Each row has a name. After each piece below comes the name of the row it's from, unless a question asks for something else. Each question is about the rows just above it.

Columns, left to right: M G E L
[113 128 135 185]  gibo
[ 86 121 178 123]  sus
[158 150 123 127]  Tel
[ 53 124  96  89]  zikug
[127 150 159 123]  kizi
[ 96 133 109  99]  Bazov
Which row holds these entries in another order? [127 123 150 158] | Tel
Which column holds this, read top down? [127  89 123  99] | L

Columns, left to right: Z R Q C
[113 125 152 129] : baki
[ 80  93 193 206] : zikug
[135 145 142 198] : Bazov
[ 92  84 178 213] : Tel
[113 125 152 167] : rata
Which column holds [206 198 213] top down? | C
[125  93] is in which column, read top down? | R
[113  80 135] is in which column, read top down? | Z

Columns, left to right: W S Y H D
[152 187  60 100 126] : baki
[ 93  98 131 118 136] : rata
[ 96 178 173 154 127] : Bazov
[107 126 129 125 159] : Tel
[131  94 120 130 162] : peg
[127  60 187 100 152] : gibo
[ 82 129 141  95 141] : zikug
[126 127 128 129 131] : kizi
[106 119 132 135 146] : sus
[119 123 127 127 139] : tev
[ 98 103 121  94 106] : peti
[141 128 132 127] is in which column, read top down? | Y
Put [152 100 187  60 127] back in order: which row is it? | gibo
[100 118 154 125 130 100  95 129] is in which column, read top down? | H

Columns, left to right: V J F P
[ 41 199  98 121] -> baki
[121 200  41  98] -> Bazov
[199  41 121  97] -> Tel
Put [199  98  41 121] back in order: which row is it? | baki
Which row holds these entries in another order? [ 41  98 121 200] | Bazov
Which row holds these entries in another order? [ 98  41 200 121] | Bazov
Which row holds these entries in another order? [ 98 121 200  41] | Bazov
Which row holds these entries in another order? [ 41  98 121 199] | baki
Put [ 41  97 121 199] back in order: which row is it? | Tel

Columns, left to right: T K U X A N B
[ 78 143 150 118  88 110 162] = kizi
[190 113 104 140 174 154  89] = sus
[199 110  97 142 182 155  81] = zikug
[ 90 136 146 121 100 111 152] = Bazov
[ 77 144 151 118  84 110 166] = Tel
[184 111 106 139 172 148  91] = baki
[ 85 136 147 121  90 101 160] = peti
[183 114 103 140 167 147  94] = gibo
[ 83 138 148 120  92 106 159] = Gof
[ 77 143 148 117  91 112 160] = rata
Put [120 159 148  83 106 138  92] back in order: which row is it? | Gof
Which column holds this, read top down? [110 136 144 111] | K
Which column holds [ 88 174 182] top down? | A

Columns, left to right: funa kovo sava gozop ler Soguv Zute savef
[135 106 112 110 112 111  97 143] = peg
[ 41 103 138 176  67 155 111 144] = kizi
[ 42 124 211 173 154 100  95 146] = tev
[ 60 114 211 176 133 118 134 147] = Tel
[112 110 106 143 112 111  97 136] = baki
[103 102 171 138  67 100 134 147] = rata
[133 144 140 149 132 114 111 138] = zikug
[133 146 137 152 155 118 109 128] = peti
[121 121 107 150 147 116 124 123] = Bazov
[129 146 130 161 155 155  99 140] = gibo
[110 102 144 146 121] is in which column, read top down? | kovo
Which column holds this, read top down? [133 112] | ler
[109 118 128 133 137 146 152 155] is which row reordered? | peti
Put [112 111 136 143 106 112  97 110] back in order: which row is it? | baki

Columns, left to right: rodis tomil Nira geg bimaz zom
[141  77  70  83 195  76] : Tel
[ 77  77  83  70 141 195] : gibo
[ 98 146 169 159 118 184] : sus
[70 83] is in which column, read top down? | Nira
Which column holds [141 118] top down? | bimaz
Which column holds [77 77] top down? | tomil
Which column holds [83 70] top down? | geg
[ 70  83 195  76 141  77] is which row reordered? | Tel
[ 70  77  77  83 141 195] is which row reordered? | gibo

Columns, left to right: nomiz tup Kaz mudag
[150 117  92 106] -> Bazov
[119 153  80 105] -> zikug
[ 99 142 183 149] -> tev
[102 117  92 106] -> Tel
[153 119  79 105] -> kizi
[102 141 179 172] -> Gof
[150 112  92 106] -> peti
Put [ 80 105 119 153] back in order: which row is it? | zikug
Put [ 79 105 119 153] back in order: which row is it? | kizi
[153 142 117 119] is in which column, read top down? | tup
Put [105  79 119 153] back in order: which row is it? | kizi

